Rows, each with the grade of its hidden value
[ 116   10  -70   15   50  -55  -33  -49   61   12 -109   58  159  123
  -80  102   84   18  -73   45   55   29    3  -14   32   39   55  -33
   37  -54   -8  -71  -36   16  -40   50   20  -20   43   36  -83 -113
   47] => sf
[  87  -18   -9   27    0  -50  -95  -13  -14   21 -109    1  144  138
  -84   96  120   44  -56   61  -10   18   84  -37  -27   32  -24  -54
   38  -36  -14  -86   83   37  -33   12   27   33  105   80  -46  -89
  -13] => sc
[ 133   11 -118   -5   80  -61   -4  -61   90   -3  -90  100  136   91
  -71   83   51    2  -71    6  110   40  -55  -12   50   18  112  -24
   42  -64    5  -71 -108   -8  -17   60   32  -51   11   16  -63 -103
   87] => tt
[  57  -10   33    4  -40   10 -118   -8  -35    2  -65  -50  126  121
  -86   95   99   44  -65   57  -41   30  104  -42  -16   42  -55  -63
   44   16  -16  -56  102   30    6    4   45   55   95   76   56  -87
  -21] => ls
[-139   94  191  -18  263   78   73  222  221 -137  -46   43   59   47
   12  376   23  143  205   42  -39   43 -103 -117  181   -2 -149  100
   16 -181   43 -176 -296  168  -44   79 -117   64 -168 -158 -232  -57
  -34] => sf
[  44    2 -127   31   57 -126  -22  -10   59   79  -87   45   89  147
  -75  110   85   40  -52   97   38   38   12   -6  -40   30   67  -73
  100  -53   -8  -50   10  -25   28   39   70  -28   57   51  -39 -129
    3] => sf
[  60  -31 -185   30   80 -197  -31   14   50   84  -86   85   43  150
  -79  123   97   75  -37   76   62   46    0  -22  -78  -31  113  -87
  133  -84    2  -88    8  -46   72   32   98  -37   72   68   -6 -110
    2] => tt
[  50  -27 -202   47   92 -196  -18   19   61   95  -90   83   52  137
  -86  148  112   82  -43   78   70   41  -11  -36  -83  -37  120  -75
  120  -99   -7  -97  -22  -46   70   36   65  -34   55   73  -10 -101
   12] => tt
[   5    2 -179   70   74 -169   -7   17   68  128  -90   31   81  134
  -81  161  124   65  -52  123   45   38    0  -25  -88   13   85  -69
   95  -85  -30  -57   -8  -43   42   34   23  -23   47   77  -49 -113
    5] => tt
[-145   14  183 -303 -242  263  -91  110  -63 -108  204 -244   95 -395
  111   74 -107 -189   72    7   91  357 -303  -48  -55   32 -154  156
 -322  -26  -90  367  -16 -223 -177 -189 -261  -27  135    9 -155  339
  249] => Zq
[ 167   -6  106  -51  -55  150 -131  -74  -67 -102  -40  -35  178   44
  -93   29   57   -5  -94  -78  -11   10   71  -69   90   22  -68    7
  -38   54   -9  -84   18   72  -39   17  -10   65   51   62  131  -18
   61] => zn
[  30   -2   44  -19  -73   46 -130   -2  -36   -7  -19  -93  109   95
  -93  116   79   45  -85   58  -56   59   89  -44   -9   37  -57  -67
   47   50  -32   -9   92   -1   47   -2   44   59   83   73  144  -74
   -1] => zn
[ -26   32  -44   18   18   79    8  -40 -122  148   47  -85   22  -14
  -44  -89   35  -58    8  -27  -14  -64   31  -70  -92   56  -76   10
   26   68  -21  -46   39   -3   62    0  -21   41  -24  120  230   45
  -13] => cf
[ -70   49  -42   19   37    2    8  -15  -12  129    6  -56   14   99
  -33  -23   16  -30   18   83  -25  -19   52   -4  -64  117  -48  -75
  121   55    6  -10   69   -8   84   26  102   10   -5   43  106 -109
  -74] => ls
[ 120   -9   80  -44  -59   84 -137  -43  -43  -73  -47  -37  150   89
  -89   61   61   16  -83  -10  -23   37   85  -42   53   34  -55  -41
   13   42   -6  -55   64   44   -8    9   44   53   81   53   97  -65
   24] => zn
[ -28    7  -18   19   79   17   38   -4 -159  167  -26  -29   40  -78
   53 -202   55 -135  157  -35   51  -94   -2  -75 -183   82 -145   54
  -75  -60   15  -96   97   47 -118  -48  -92   25   46  126 -139  129
  -59] => sc
[ 129  -14   88  -59  -76   97 -149  -45  -45  -91  -35  -44  149   80
  -93   67   52   18  -96  -20  -24   53   77  -44   64   24  -50  -38
    9   53   -9  -43   58   33    2    7   48   53   84   51  129  -59
   39] => zn
[ -17   23  -53    7   29   63   10  -34 -123  141   55  -67   -1   -8
  -44  -89   28  -48   16  -41   -9  -60   22  -73  -89   33  -60    8
   44   67   -9  -57   32   -8   85    2    0   36  -27  116  261   54
  -10] => cf
[ 213  -14   69 -116  -29  156  -96  -83  -52 -143   15   32  129    2
 -102   37   -4    7 -100 -159   35   50  -34  -79  154  -64   12   57
  -24   49    2  -75 -101   21   16   25   -8   27    5   36  255   50
  152] => Zq
[   8  -14  -73   20   49 -121  -54   30   17   74  -70   24   37  165
  -63   96   80   63   -3   97  -10   30   56  -17  -65   23    9  -93
  132  -39   10  -69   82   -7   59   20  114    4   80   53    7 -121
  -60] => sc
[-39  15 -32 -22 -27  25 -59   6 -42  75  54 -83  -4  78 -77  57  22  29
 -41  47 -50  37  48 -38 -46  28 -26 -70 118  82 -15   5  61 -48 151   9
  94  31  14  67 287 -57 -20] => cf
[   2    2  -74   -1   30   34    0  -23 -137  139   57  -47  -20  -10
  -50  -80   31  -27   15  -56   -2  -48   10  -84 -102  -10  -38   12
   51   51   -8  -69   34  -25  102   -7    2   31   -9  131  289   80
    2] => Zq
[ 116  -23   73  -37  -61   69 -149  -28  -64  -60  -44  -46  136   86
  -96   71   78   35  -81  -14  -34   32   95  -62   27    9  -62  -40
   14   36  -13  -71   79   43    4    1   35   66   93   75  129  -45
   16] => zn
[  58  -17  -40   11   23  -83  -77    4   14   30  -89   23   96  154
  -73  102   92   51  -36   76   -2   36   60  -21  -29   25    4  -73
   86  -37    2  -69   71   10   13   20   79   11   93   55  -25 -112
  -25] => sc
[ 212   -9  162 -161    3  205 -111  -50  -35 -236   24   54  105   -2
  -68   22  -54    3  -26 -198   26   47  -29  -82  211  -56  -41   53
  -20   46   49 -115 -116   78    7   32   39   39  -11  -29  214   35
  111] => cf
[ 207  -13   62 -108  -29  155  -86  -83  -54 -129   17   28  132   -6
  -99   37   -1    4 -100 -157   39   47  -41  -78  147  -63   14   64
  -33   47   -3  -72 -105   18   13   25  -24   25    2   44  250   60
  157] => Zq
[ 104  -32  -19    7   23  -75  -96   -4   -8    2 -105   41  110  152
  -79   87  100   55  -36   41    1   23   73  -37  -16    6   -5  -63
   69  -47    9 -109   75   36   -8   18   71   22  105   65  -27  -94
  -19] => sc
[ 104  -15   74  -37  -63   80 -142  -29  -56  -60  -38  -53  135   83
  -93   77   70   31  -83   -9  -37   37   88  -57   33   18  -61  -39
   13   43  -14  -58   69   38    8    3   31   65   82   69  131  -48
   21] => zn
[-28  13  -4 -19 -36  24 -79   7 -33  51  22 -82  30  97 -73  64  36  26
 -41  62 -52  39  71 -30 -39  49 -43 -81 105  70 -13   1  87 -26 115   8
  99  35  41  60 212 -82 -34] => zn
[ 147  -14  109  -79  -50  115 -143  -42  -40 -126  -32  -15  138   75
  -85   56   33   18  -70  -55  -17   45   65  -50   94   11  -56  -26
   10   46   10  -72   31   55   -1   15   58   52   66   26  127  -50
   39] => zn
[  64  -18   51   -3  -60   14 -143    2  -36  -19  -66  -63  137  118
  -93  123  108   57  -75   60  -48   47  108  -47  -13   29  -64  -62
   33   12  -24  -49  110   29    0   -3   34   63  113   80   53  -78
  -13] => ls
[ 118  -30   66  -57  -73   63 -159  -26  -59  -78  -31  -41  118   95
  -99   80   62   43  -88  -15  -35   55   89  -53   36   -3  -44  -53
   36   49   -8  -55   81   23   35    1   68   56   99   64  167  -53
   22] => zn
[ -54   57 -255   94  166 -129  138  -40   43  252  -37   47   15   43
  -19  -43   53  -59   33   69  106  -62  -66  -17 -135   82   85  -22
   90  -57   -5  -59  -79  -44   48   53    3  -64  -71   76  -29  -63
   -8] => tt
[ 102  -32   36  -31  -72   55 -146  -17  -86  -29  -15  -61  106   71
 -111   93   87   56  -95  -18  -41   41   84  -77   -1  -28  -43  -35
   25   47  -28  -60   75    8   50   -5   21   68   88  102  220   -9
   32] => cf
[ -57   48  -74   12   45  -55   11   -5   62  105  -21  -14   31  141
  -41   54   16   -4   -6  127   -6   34   21   23  -32  110   12  -95
  142   21    4   17   39  -35   78   41  128  -25   10    9   29 -164
  -48] => sc

New part:
[  6 -76  -8  -3   9  46 -46  -9 -51  -4 -42 -23 -13  -4 -68 -57   8 -15
  54  37  34 -34  11  52  54  23 -10 -71  -7 -73 -26   0  -3 -48  30 -37
  25 -19  14 -72  88  24 -40] => zh
[ -17  -55   -8   -2   30   26   13   -6  -22  -43  -83   -5  -16   39
  -95 -117   43   11   58   50    5   -8   52   81   61   16   22  -12
   11  -23  -28   -6  -15  -44   24  -29   76  -55   25  -40   47   44
  -17] => bz
[ -44 -133  -17   87   78    7   88  112   72  -45  -23  -10   55   -3
   38   13  -88   94   54    9  -74  -23  -68   41  -19   11  -18  -79
   14   10   14    8   53  -70   43   24   36 -113  -90   83    7  -38
  -51] => bt
[ 220  -70   32  -89   66  119 -180 -105 -143  196 -160   22  -96 -107
 -232  -60  -10 -155  -36  -14 -101   57  -19  -74  -21  104   33 -240
   52 -244   32   24   -4  -16  -76 -158  -89  -27   14 -119   30  -13
  -23] => tn
[   7  -38   99 -166  -16  -18   -7   67   57   -3  -43   59 -132  -35
 -111  -32  103 -117 -173  110   10 -102   42  -53   -9  154   39   74
  -75   60 -189  -15  -41   -2   37 -141   -9 -128   86   35   38   78
   33] => mb
[ -56    5   -1  -73  145  -81  277   37   86 -190 -313  185  -39  173
  -82 -269  127   85 -114  114  -64   -8  248  194   14  103  133  163
   26  225  -44  -30  -48  -18   72   34  243 -323    6  242  -60   97
  112] => qt
[ -14 -141  -11   71   18   43  -35   48   11  -12   21  -57   24  -47
   49   47  -83   30   79    6   -5  -46  -69   15    9   10  -76 -131
  -11  -79   11    7   55  -72   50    6  -22  -24  -55  -11   94  -31
  -60] => tn
[ -42 -170  -79   32  -36   27    1   54  -43  -27   17  -31   32   51
  109   54  -76   43   33   56  159 -179    1  114   65   76  -86  -98
  -64  -33  -65   23   14  -45  169   46   -7  -45 -111  -25  204   47
  -64] => zh
[  -4  -24    1   -5   11   42  -14   -3  -30   -7  -21  -36   28   -6
 -102  -54   23   19   63   26  -10  -21  -25   15   65  -17   27  -52
    5  -46  -36  -10   -6  -39   -9  -32   47    1   18  -68   26    5
  -62] => zh
[ -14 -189    5   61   30   21   33  135  101   36   17  -57   -3  -37
   23   75 -107   17   45   10 -138  -13 -127  -56  -69   65  -48 -123
   32  -33  -29   23   71  -58   31  -53  -60  -94 -113   44    4  -14
  -50] => bg
[ -32 -268  -76   93  -35   -1   92   83  117  -73  -67  -49  -11   79
  290  130 -149   72   34   37  -43 -132   34   44  -85  165 -216 -179
    1   29    7   29  118  -54  239  118  -76 -158 -258  195  220   63
   33] => bt
[  66   -2  139 -243  -94   37 -196   87 -209  182  178   42  -46 -109
 -292   64  146 -176 -133   36  216 -195 -121  -86  -87  139  -69  -93
 -174  -67 -152  -49 -107  -23  -75 -139 -121  146  162  -83  140   62
  -41] => bz
[  31  233  179  -92  104   22   78   83   51   56   66    0  149 -137
 -417  -65  150   76   12  -64 -329  138 -240 -252  -90 -143  171  -14
   55   68   -8  -90  -31  -35 -337  -97   95   76  148   64 -350 -135
  -97] => bt
[-31 -61   9 -15 -32  25 -16 -25   1 -60 -31 -48  -4 -20  33   4   6  -7
  26  63  31 -77  19  20  74  20 -26 -38 -35 -14 -76 -31  26 -31  57 -11
  31 -34  15 -24  93  27 -23] => bz
[ -29  -49   55 -117  -45   -5   -8   28   12  -15  -16    0  -76   -5
  -86  -26   82  -74  -67   97   43  -97   24  -10   34   98   21   42
  -58   34 -165  -30  -30   -6   34 -100   16  -66   69  -20   57   88
    5] => qt
[-24 -51 -24  13 -18  35  15  -6  -1 -45 -16 -54  52   3  21  10 -17  48
  52  39  14 -77 -16  20  78  -1 -15 -68 -16 -15 -53 -12  23 -31  57  17
  39 -20 -40 -25  74   6 -62] => zh
[  -4 -114  -29   59   61   37    7   62   -8    9  -33  -16   11   29
  -90  -79  -27   43   94    5  -25    5  -28   68    6   19  -11  -84
   31  -66   26   30    3  -69   26  -20   29  -47  -48  -32   44    4
  -56] => tn
[ -66  -64   52  -75  -50   -6    3   27   63  -60   -5  -32  -73  -23
  -13   -2   53  -58  -41  107   25  -89   18  -15   66   64   22   67
  -58   43 -177  -32    1  -12   51  -94   28  -80   69  -24   49   70
   -3] => qt
[ 141   46  249 -199    7   65 -198   95 -154  184  221   60  138 -435
  -28  395  -66 -119 -281  -59   34 -213 -370 -313 -176   30  -91 -292
 -233  -71  -65 -139   62  -40 -202  -53 -184  109  124  146   -3 -229
  -90] => bt
[   4 -258 -215  103  255  -59  327  -54   13 -271 -620  278  -67  305
  275 -314 -107  149  -93  124   57  -53  490  516   64  213   25   -6
   68  120  144   54   40  -54  355  216  265 -564 -249  342  192  115
  185] => bz
[ -76  -69   52  -86  -34  -21   23   77   98  -42    6  -20 -107   13
  -96  -58   81  -64  -46  120   13  -68   19   -8   66   85   69  128
  -40   62 -208   -5  -36  -10   51 -146   37 -101   75  -58   14   96
  -13] => mb
[-120 -313  -86  180   26    4   66  220  156    5   62 -115  -51  105
   -6  -42 -119   64  212   31  -82   27  -96   88  -15   55  -48  -32
   86  -50  -33   99   42  -91  116  -77  -29 -102 -154  -85   49   68
  -84] => bg
[ -85  -18   93 -114  -33  -33   29  117  111  -50   57   -4  -83  -23
 -117  -33  111  -56  -90  113   12  -89  -17  -52   42   69   70  152
  -73   98 -220  -20  -43  -15   19 -139   38  -81  109  -18  -14   66
  -19] => mb
[ -44  -72   -7  129  111   47   26  -17   55 -115  -64  -44   97 -132
  138   33 -142   93   69   11  -73   12  -72   36  125 -125   56  -74
    4  -56   29  -33  104  -74    1   25   99 -105   -8    2  -35 -145
  -88] => tn
[ -55 -444  -56  196  -12   28  -40   56  119 -137  -16  -80   20 -211
  761  448 -438   15  -71   59   98 -268  -80   44   10  113 -290 -292
 -141  -79  -14  -16  287  -87  333  149 -159 -243 -260  203  338 -120
   -9] => bg
[-112  -60   14   82   40   36  -37   67  -21  -76  123  -68  106 -117
   23   35  -66   65   90   32  114  -74 -138   66  153 -139   44    2
  -78  -51  -63  -34   24  -83  -14  -20   85   24   82 -123   19  -97
 -146] => zh
[-235  -24  -76  146   43  -73  362  -64  370 -411 -264  -89   40  133
  315 -118  -36  217   91  161 -243   43  193  101  253 -101  159  247
  104  257 -135  -46  124    1  170   89  305 -336  -81  149 -126   34
   32] => qt
[  19 -285 -117  108   92   34   -7  -36  -55  -93 -249   60  -84   71
  211  -82 -139    4   28   65  127  -76  196  278   59  128 -105 -135
   -4 -107   81   50   65  -80  240   75   32 -227 -130   45  270   50
   49] => zh
[-271  207   45  -48  -51 -114  400   77  271 -346   46  -41  251   48
  180   82   89  275  -79  133  -92 -182  -35  -63  172 -138  162  270
  -83  436 -273 -145   33   33   34  136  295 -140    8  254 -194  -28
  -62] => qt
[  8 -62 -13  14  -8  53 -25 -31 -15 -22 -34 -59  28 -23   6   7 -25  17
  58  27 -13 -45 -16  -1  64   3 -21 -99  -1 -60 -30  -8  32 -37  36  -3
  13 -15 -29 -41  75  -3 -51] => zh
[ 131 -176  -52  -21   45   74  -43 -226  -21  -57 -366   29 -103  -84
  281   44 -160 -106 -126   99  -42  -64  182   56  131  137    9 -176
    9 -128  -33  -14  128   17  171  -15    1 -277  -93   41  150   -1
   70] => bz
[ -34  -76   41  -82    6    0  -14   42   23    4  -51    4 -124   21
 -186 -134   92  -88  -15   99   11  -10   38   36   61   80   90   94
   -8   -8 -152    3  -54  -18   10 -167   47  -92  100 -104    2   98
   -7] => qt
[ 18 -46 -10   9  30  44   1 -21 -26 -26 -68 -16  36 -16 -18 -25 -18  32
  33  23 -17 -36  -3  27  51   3  -1 -95   0 -45  -5 -12  23 -42  24   9
  41 -45 -25  -4  52 -15 -43] => zh
[ -35 -141   38   49   93    5   61  189   70   30   48    5   49  -71
  -45   52  -87   49    8   -2 -102  -17 -172  -28  -75   16   13  -79
   -2    3  -24    2   41  -73  -31  -53   -7  -99  -51   66  -65  -66
  -76] => bg
[  -8 -107  -33   71   50   57  -30   16   -7    6  -21  -57   21  -29
  -53  -41  -63   28  102   17  -24    8  -57   41   87  -31   36  -79
   29 -107  -10   21   22  -57   14  -51   31  -34  -22 -111   22  -29
  -95] => tn
[-187   87  -10  -35   81 -101  358  127  267 -213 -136   40    4  214
 -198 -290  177  161    0  140 -179   44  116   81  137  -21  286  357
   82  300 -205    3  -84    9   22  -73  301 -253   27   73 -242  106
  -15] => mb
[  -3  -47  201  -40  -29   23 -123  200   22  104  253  -74   17 -189
 -173  145   50  -54   45  -63 -118   -6 -277 -230 -245    9 -185 -157
  -62  -30   11  -61   39 -108 -166  -65 -154  159   92   80    0  -65
  -38] => bg
[-48 -81  -2  -3 -48  27 -30  -3   1 -46   8 -70 -14   1   0  -9  13 -10
  63  65  48 -71   4  30  80  17 -29 -27 -27 -30 -87 -14  11 -36  62 -29
  22  -8  16 -74 100  49 -38] => bz

New part:
[  27  -18  254   32   98  257 -135 -313  426  -38 -216   28 -343  181
  472  396  128  -92   67  258  110   34  447  391  168  157  523  443
  386   18 -201 -332  218  136 -288  -70 -252  101  276  265  -60  259
 -301] => tg
[-171   76  114 -319   95 -208   53   24 -274  250   62  -67  159  -23
    7   95  226  209 -167 -122   -1  198  -11 -124   -4  103 -157   19
 -193   12   16  231  -43  148   75 -179   88    5  -85   12   92 -104
  112] => rh
[  75 -184  -88   72  -68  236  -27 -336  283  126 -116   73 -150 -133
   27  623   35 -212   -6    9 -406  -97  492  362 -539 -196  -13  -40
   -8  181 -115 -192  348  140   61 -376   49 -284 -129  248   99  380
   93] => zb
[ 157 -133 -248  212    2  147  -49 -369  263  153   27   83 -180  -56
   81  555  245 -281   12  -31 -378  -87  474  325 -535 -246 -225   38
 -153  247 -173  -38  360   36  138 -465  114 -304 -245  276  111  281
  173] => rh
[  54  133  434  -57   54 -192  459 -146 -304   15  111 -132  421 -165
   -7    2   98  191  234 -113  -46  287  -26 -101 -221 -150 -131  -34
  105   80   53   59 -241  230  198   28  330  369 -269   10  154  -84
   95] => rr
[ 186   -4  238 -386  -35 -190  397 -113 -200  215  308  143  127 -317
  127  129  514  258 -150   -1 -325  259  -80 -113 -536 -282  179  147
   63  148  276  258 -133  228 -134   59  -73   10  197 -204 -105  392
 -211] => tg
[ -53    4  -48  305 -202 -159 -383  -91   97 -215  263   -4 -149  195
  177 -279 -156   91 -352  190  116 -351 -255 -453  250 -271 -257  166
 -298 -257  119 -104 -193  148 -184  664  259 -218 -105 -137  -69 -136
  -96] => hr
[ 153   31  253  160   26  375  259 -341   72  -91 -341  -58 -232   48
  228  295  247 -122  368  127 -117  277  375 -141   -2  223  339  196
  223   40 -205  -87  119   82 -170 -272  -15  324   61  512 -189   -8
 -144] => tg
[ 284 -216 -273  119   29  150   29 -375  341  107  -29   65 -286 -122
   93  542  385 -234   13  -16 -406   25  492  356 -615 -252  -57  141
  -50  218 -127 -105  363   69   62 -447   10 -282 -132  306    3  391
  111] => hl
[-201   42   29  182 -289   14 -347  -41   67 -149  217   79 -157  134
  108 -119 -315   88 -436  247  -20 -398 -193 -389  214 -191 -152   15
 -206 -227  166  -95  -94  134 -215  619  149 -254   43 -180  -19  -96
 -205] => nh
[ 140 -126 -281  198   16  200  -30 -352  305  150   34  111 -232  -92
   67  561  227 -302  -38  -17 -413  -95  473  380 -558 -272 -214   17
 -100  238 -161  -50  420   19  141 -477   78 -319 -213  258   93  289
  127] => rr
[   9  112  485 -120   43 -151  439 -133 -282   29   41 -125  430 -221
  -23   35   29  196  216 -106  -53  282  -38 -107 -248 -138  -35  -62
  158   46   44    4 -219  291  160   28  308  348 -231   -5  100  -20
   77] => zb
[ -30  133  290 -318  -58  -90  374  -84 -274  319  393  237  238 -318
  108  207  303  158 -194   -5 -373  111  -97  -64 -507 -314   20  -50
   42  206  233  369  -41  176  -42  -22   -5  -14  119 -281    3  301
 -228] => nh
[ 154 -127 -287  217   20  199  -15 -361  292  134   21   97 -245  -65
   75  547  246 -301  -10  -21 -402  -77  486  365 -524 -251 -221   28
 -110  235 -161  -42  406    4  140 -478   77 -288 -217  292  101  258
  128] => rh
[-158  -73 -473 -249  303  -32 -281  194  392  -37  -41  -78 -513 -213
  -69 -271  135   58 -681  -47   81   76 -262    0   38 -175  -97  169
   78 -440  -57 -199  326  183  -18   33  -46 -326   -9  -60 -433  -95
  -21] => tg
[ 278  -53  520 -301  103 -284  477 -147 -168  -70 -112 -249  358 -321
    1  -72  294  344  270 -110   26  518  -94 -221 -356 -101  288  197
  281  -60   51 -181 -343  460    5  135  227  392 -100   28 -162  176
   93] => ds
[-362   68 -479  -39  319   39 -331  192  357   11   50  -28 -367 -208
 -115 -251 -153 -107 -674 -104   77 -117 -292   76   59 -300 -412  -63
   27 -402 -157 -142  423  128  183  -55  155 -350 -262 -113 -293 -253
   65] => nh
[-117   66  -46  306 -147  -96 -356  -83   97 -161  285   45 -167  181
  220 -248 -144   35 -357  187  106 -351 -245 -389  267 -271 -258  146
 -243 -229   84  -35 -119  109 -169  567  226 -196  -93 -144  -82 -154
 -150] => hr
[ 263 -208 -209   97   35  121  -13 -351  323   69  -93   13 -266  -92
  103  467  347 -186   27   -4 -309   54  438  258 -503 -175    2  178
  -35  146 -150 -157  302  112   23 -375   27 -235 -118  312  -49  344
  117] => hl
[ -35  -57  -58   75 -240   65   61   -2   28 -345   75 -110 -337  232
  -94  -92 -203  265 -303  235  -92  -78  143    7  327   26 -148   35
  -46 -181  370 -204 -134  -63  -67  568  -37   59  133  100  360 -324
 -218] => rh
[  30  -25  336  -42  125  235 -124 -288  424  -48 -293  -11 -288  107
  457  347  119  -50   89  238  157  100  370  307  146  171  625  459
  453  -42 -235 -391  177  228 -325  -46 -229  138  285  245 -168  292
 -287] => ds
[-230   27   73  155 -299   26 -359  -38   54 -138  171   78 -136  108
  102 -109 -362   99 -429  240  -19 -404 -209 -415  210 -186 -109   -7
 -202 -249  169 -112 -107  176 -244  623  152 -261   48 -181  -48  -68
 -205] => zb
[ 217 -247   11  -80 -340   52  160  -38   98 -472 -112 -205 -389   99
 -180  -86  -87  405 -224  276 -168  100  158 -142  121   76  180  149
   69 -251  445 -426 -245   92 -214  704 -102   73  285  158  174 -104
 -212] => tg
[  -6  -18  229  -35  191  213 -184 -265  446   -4 -281  -14 -313   96
  440  330  150  -97   39  184  176   90  346  318  140  151  523  446
  398  -56 -288 -353  248  213 -261 -144 -196   72  207  249 -201  251
 -217] => ds
[-248   34 -586   26  364  -46 -319  154  371  -18  119  -47 -440 -142
  -52 -317   27 -106 -651 -118  106  -83 -278   77   87 -338 -475   50
  -53 -384 -133  -85  385   73  175  -49  150 -340 -291  -66 -291 -277
   75] => hr
[ 127 -140 -255  140   19  220   -5 -338  318  156  -17   99 -213 -144
   22  592  192 -294  -38  -29 -434  -69  483  412 -606 -257 -168  -16
  -42  228 -170  -94  443   52  158 -502   67 -318 -202  259   78  320
  139] => nh
[-132  135  183  201  208  219 -162 -288  348   38  -46   72 -243  227
  507  304   53 -209   46  170  176  -79  352  431  265   29  184  331
  283   48 -276 -150  272   41 -118 -169  -94  112   45  210   35   58
 -246] => hr
[ -15   86  480 -169   88 -178  429 -112 -260   55   23 -134  460 -291
  -41   26   -1  195  190 -155  -50  282  -73  -59 -300 -198  -34  -87
  179   18   35  -24 -202  342  181    1  327  315 -268  -39   66   28
  103] => zb
[ -92   81  142  103  279  197 -186 -260  407   42 -158   16 -284  157
  467  284  129 -195   35  125  212   24  331  403  217   73  274  383
  322  -13 -334 -218  309  108 -129 -247 -112   90   52  247 -102  102
 -182] => hl
[ -85   -4   96 -411  107 -270   36   25 -263  250  -12 -117  124  -37
   13   81  353  273 -158 -139   24  286  -11 -186  -30  155  -49  117
 -208  -17   20  199  -80  204   13 -183   46  -10  -32   53    3  -31
  141] => hl
[ -34  -98   -2   41 -336  153  124   -1   20 -379  -18 -122 -290  137
 -225  -14 -338  274 -276  247 -207  -78  172  -25  194   37  -97  -89
    6 -190  396 -298 -121  -11  -46  580   -3   44  137  113  360 -280
 -186] => nh
[-142   46   92 -333   92 -264    1   21 -294  269   54  -84  163   -5
   24   77  290  233 -171 -139   24  207  -35 -207    0  118 -152   64
 -269    3    7  252  -79  171   43 -178   98  -29  -92   24   47  -86
  150] => hr
[ 141   47  250 -369  -16 -180  416 -117 -237  267  358  180  152 -296
  166  151  526  233 -146   -7 -329  242  -74  -83 -510 -288  136  128
   50  191  266  342 -113  190 -119    4  -76   29  187 -215  -66  367
 -236] => hl
[ 181   43  369 -160  168 -232  493 -142 -227  -17  -15 -210  303 -201
   13  -57  307  232  268 -148   18  468  -14 -106 -229  -87   18  123
  169   16   19    2 -232  271  142  -45  250  414 -214  110   -9  -31
  113] => hl
[-116   37  -78  272 -203  -78 -359  -65   79 -168  275   50 -216  209
  180 -221 -150   72 -405  213   59 -361 -210 -397  283 -227 -250  130
 -286 -227  144  -33 -123   80 -196  597  173 -225  -32 -129  -34 -165
 -170] => hr
[  25  152  112  393  101  407  195 -350   63  -42 -194    8 -225  107
  262  253  167 -296  339   75 -103  121  339  -84   71   90    9   82
   99   77 -289   65  227  -38  -25 -387  117  283 -154  503 -110 -184
 -100] => hr
[-165   51   96  257 -293  -38 -324  -74   43 -196  219   37  -65  131
  110 -176 -352   94 -342  229   26 -394 -236 -449  209 -230 -186   18
 -206 -239  144 -131 -174  173 -183  679  253 -194  -48 -182  -22 -120
 -151] => nh
[-209  172  206  190  180  282 -157 -269  331   70  -53  100 -203  194
  452  365  -48 -237   21  174  131 -111  363  456  239   45  160  236
  304   66 -291 -146  323   36  -79 -210  -85   93   38  186   71   40
 -235] => rr
[ -37  -92   35   28 -306  134  110  -14   65 -362   11 -106 -263  116
 -178   -3 -347  265 -275  249 -175  -94  165   53  169  -15  -60  -59
   63 -178  379 -331 -113   16  -49  593  -12   44  139   64  355 -214
 -206] => nh
[ -27    5   25  247 -200 -112 -332  -98  118 -227  219    7 -187  171
  220 -265 -112  115 -326  233  114 -291 -244 -455  253 -227  -97  220
 -188 -264  129 -132 -197  169 -261  682  180 -161    8 -134 -136  -81
 -183] => hl
[ 117 -146 -195  122  -32  229   -9 -334  289  135  -46   87 -200 -118
   19  600  144 -253  -23    2 -427  -72  491  369 -562 -204 -115  -18
  -43  216 -140 -121  396   64  116 -442   52 -295 -156  262  101  315
  119] => nh
[ -31   67  224 -326  -54  -64  335  -83 -212  302  310  209  207 -376
   39  234  237  132 -213  -39 -412   97  -79  -40 -583 -346   13  -98
   39  166  212  283   10  216  -19  -62   20  -87   69 -248  -31  341
 -166] => zb
